Here is a tiny trained network, its code and every weight. The questions are about switching its units off for an input and a target symbol, where a switched-off unit gives its printed mean instead of its output.

import numpy as np


def w(rows, s, z=0):
    codes = np.array(rows[::2]) - 128.0
    scale = np.full(codes.shape[1], s)
    scale[-1] = z or s
    return codes * scale


def norm(h):
    return h / np.sqrt((h * h).mean(-1, keepdims=True) + 1e-5)


def f(y):
    return np.maximum(y, 0)


def softmax(a):
    e = np.exp(a - a.max(-1, keepdims=True))
    return e / e.sum(-1, keepdims=True)


def log_softmax(a):
    a = a - a.max(-1, keepdims=True)
    return a - np.log(np.exp(a).sum(-1, keepdims=True))


def net(x, mask):
    ids = ['ΓΔΘΦαμπ'.index(c) for c in x.split()]
    T = len(ids)
    res = E[ids] + P[:T]
    u = 0
    for l in range(3):
        q, k, v = (norm(res) @ M[l].T for M in (Q, K, V))
        z = softmax(np.where(np.tri(T) > 0, q @ k.T / 3**0.5, -1e9)) @ v
        res = res + np.where(mask[u], z, O[l][:, -1]) @ O[l][:, :-1]
        u += 1
        y = f(norm(res) @ A[l][:, :-1].T + A[l][:, -1])
        res = res + np.where(mask[u : u + 4], y, B[l][:, -1]) @ B[l][:, :-1]
        u += 4
    return log_softmax(norm(res)[-1] @ U[:, :-1].T + U[:, -1])


Q, K, V, O, A, B = {}, {}, {}, {}, {}, {}
E = w([
[155,103,75,114],'Γ',
[114,82,253,96],'Δ',
[196,140,112,103],'Θ',
[205,167,98,199],'Φ',
[107,150,82,133],'α',
[107,146,80,134],'μ',
[94,186,114,170],'π',
],0.0066)
P = w([
[123,185,101,69],'0',
[193,156,130,154],'1',
[172,135,122,196],'2',
[157,111,124,215],'3',
[148,94,118,251],'4',
[148,69,117,255],'5',
],0.0055)
Q[0] = w([
[22,113,6,152],'L0H1',
[121,91,253,252],'L0H1',
[117,154,246,121],'L0H1',
],0.0065)
K[0] = w([
[163,181,127,254],'L0H1',
[53,168,204,55],'L0H1',
[37,149,88,57],'L0H1',
],0.0082)
V[0] = w([
[122,10,43,92],'L0H1',
[254,64,211,149],'L0H1',
[119,95,102,36],'L0H1',
],0.0057)
O[0] = w([
[138,194,145,166,4],'L0H1',
[254,107,115,133,124],'L0H1',
[127,172,159,121,32],'L0H1',
],0.0079,0.0028)
A[0] = w([
[204,121,251,167,9],'L0N1',
[17,102,117,125,16],'L0N2',
[136,255,192,239,67],'L0N3',
[171,57,17,97,136],'L0N4',
],0.0078,0.0015)
B[0] = w([
[63,109,91,196,164],'L0N1',
[202,200,129,214,164],'L0N2',
[3,113,65,54,164],'L0N3',
[1,100,64,93,254],'L0N4',
],0.0077,0.0066)
Q[1] = w([
[147,153,161,117],'L1H1',
[200,148,187,2],'L1H1',
[111,115,144,145],'L1H1',
],0.031)
K[1] = w([
[192,146,75,108],'L1H1',
[198,254,34,7],'L1H1',
[143,91,148,124],'L1H1',
],0.015)
V[1] = w([
[49,240,146,96],'L1H1',
[128,114,2,182],'L1H1',
[134,133,162,211],'L1H1',
],0.015)
O[1] = w([
[177,38,159,24,175],'L1H1',
[194,154,2,153,251],'L1H1',
[141,80,146,194,134],'L1H1',
],0.012,0.011)
A[1] = w([
[166,145,85,24,4],'L1N1',
[92,112,49,47,36],'L1N2',
[59,174,176,107,42],'L1N3',
[74,246,186,43,134],'L1N4',
],0.014,0.0026)
B[1] = w([
[6,126,105,118,233],'L1N1',
[90,94,64,63,255],'L1N2',
[147,202,178,175,148],'L1N3',
[213,233,122,87,159],'L1N4',
],0.017,0.0078)
Q[2] = w([
[118,161,120,187],'L2H1',
[3,110,145,227],'L2H1',
[76,118,133,150],'L2H1',
],0.019)
K[2] = w([
[173,212,128,134],'L2H1',
[255,224,231,59],'L2H1',
[147,156,164,100],'L2H1',
],0.014)
V[2] = w([
[189,154,52,245],'L2H1',
[70,231,233,139],'L2H1',
[57,106,131,28],'L2H1',
],0.012)
O[2] = w([
[1,156,241,87,69],'L2H1',
[200,137,62,17,26],'L2H1',
[201,53,98,239,255],'L2H1',
],0.0095,0.009)
A[2] = w([
[19,49,125,148,94],'L2N1',
[86,18,231,58,7],'L2N2',
[32,159,46,31,108],'L2N3',
[79,2,119,21,202],'L2N4',
],0.013,0.0019)
B[2] = w([
[173,160,102,54,242],'L2N1',
[101,62,249,174,148],'L2N2',
[163,41,132,135,254],'L2N3',
[72,203,142,95,244],'L2N4',
],0.02,0.0084)
U = w([
[96,74,19,43,230],'Γ',
[174,123,78,249,181],'Δ',
[33,255,123,189,70],'Θ',
[80,107,241,122,125],'Φ',
[145,52,197,134,3],'α',
[152,51,196,121,6],'μ',
[245,254,159,51,112],'π',
],0.0086,0.0029)

Each question gives the input, a string of symbols that net reads in full, and the target symbol t.
The units are the heads (3 rows each of Q, K, V and O) and the neurons (one row each of A and B). Each row of codes is followed by its name. A weight is (code - 128) times the scale printed after its matrix; where a second scale follows, it is the last column's (O, A, B and U).
mask holds one flag per unit, layer by layer, with each layer's heads first. A switched-off unit (its flag False) gives its mean, the last column of its rows in O or B, instead of its output. The means were averaged over made-up inputs and are rounded, as every weight is.
A unit's drop is (log p(t) with every unit on - log p(t) with that unit switched off) / (log p(t) with every unit on - log p(t) with every unit switched off).
The circuit of an input: a set's keep is (log p(t) with only the set's units on - log p(t) with every unit switched off) / (log p(t) with every unit on - log p(t) with every unit switched off). Starting from the 12 units with the biggest drops (on a tie, the unit counted first), units are removed one at a time, each time the one whose removal leaves the highest keep (on an exact tie, the one counted first), for as long as the keep stays at least 0.8.
units of the circuit, in order: the units of the circuit, biggest drop first
top k neurons: the k neurons with the biggest drops, biggest first
top k neurons in layer l: the k neurons of layer l with the biggest drops, biggest first
input Θ μ π π μ π, target Θ: units of the circuit, in order	(L1H1 L2H1 L0N4)
input Φ Δ π Φ, target Θ: top neuron in layer 0	(L0N1)
input Φ π Δ Θ Φ α, target Θ: units of the circuit, in order	(L1H1 L0H1)
input π Δ μ Φ α, target Φ: top 3 neurons in layer 1	(L1N2 L1N1 L1N3)
input μ Θ π Θ μ, target Δ: units of the circuit, in order	(L1H1 L0N3)
input Φ π Φ, target Δ: top 2 neurons	(L0N3 L2N4)
input π Φ Θ Δ, target Φ: units of the circuit, in order	(L1H1 L1N1 L2H1)
input π Δ Φ, target Φ: units of the circuit, in order	(L1H1 L0N4)
input μ α μ, target Δ: top 2 neurons	(L0N2 L0N3)
input Δ Γ π Θ α, target π: top 3 neurons in layer 0	(L0N4 L0N1 L0N3)
input Θ Δ π Θ, target Δ: top 2 neurons	(L0N1 L0N4)
input Δ Θ Φ π π Γ, target π: top 3 neurons	(L0N1 L0N4 L0N3)
input Φ Φ Φ, target Θ: units of the circuit, in order	(L1H1 L2H1)
input π Γ α π Γ α, target Δ: units of the circuit, in order	(L1H1 L0N3)
input α Θ π α Γ, target Δ: units of the circuit, in order	(L1H1)
input Φ α Γ π Δ, target Θ: top 3 neurons	(L1N1 L1N2 L0N4)
input Δ Φ α Φ, target π: top 2 neurons in layer 0	(L0N4 L0N1)
input Δ π π Δ, target Δ: top 2 neurons in layer 2	(L2N1 L2N4)
input Θ Φ α μ Φ Δ, target Δ: top 2 neurons	(L0N1 L1N4)
input π Φ π, target Δ: top 2 neurons in layer 0	(L0N1 L0N2)
input Θ Γ α Δ Δ α, target Δ: top neuron	(L0N1)
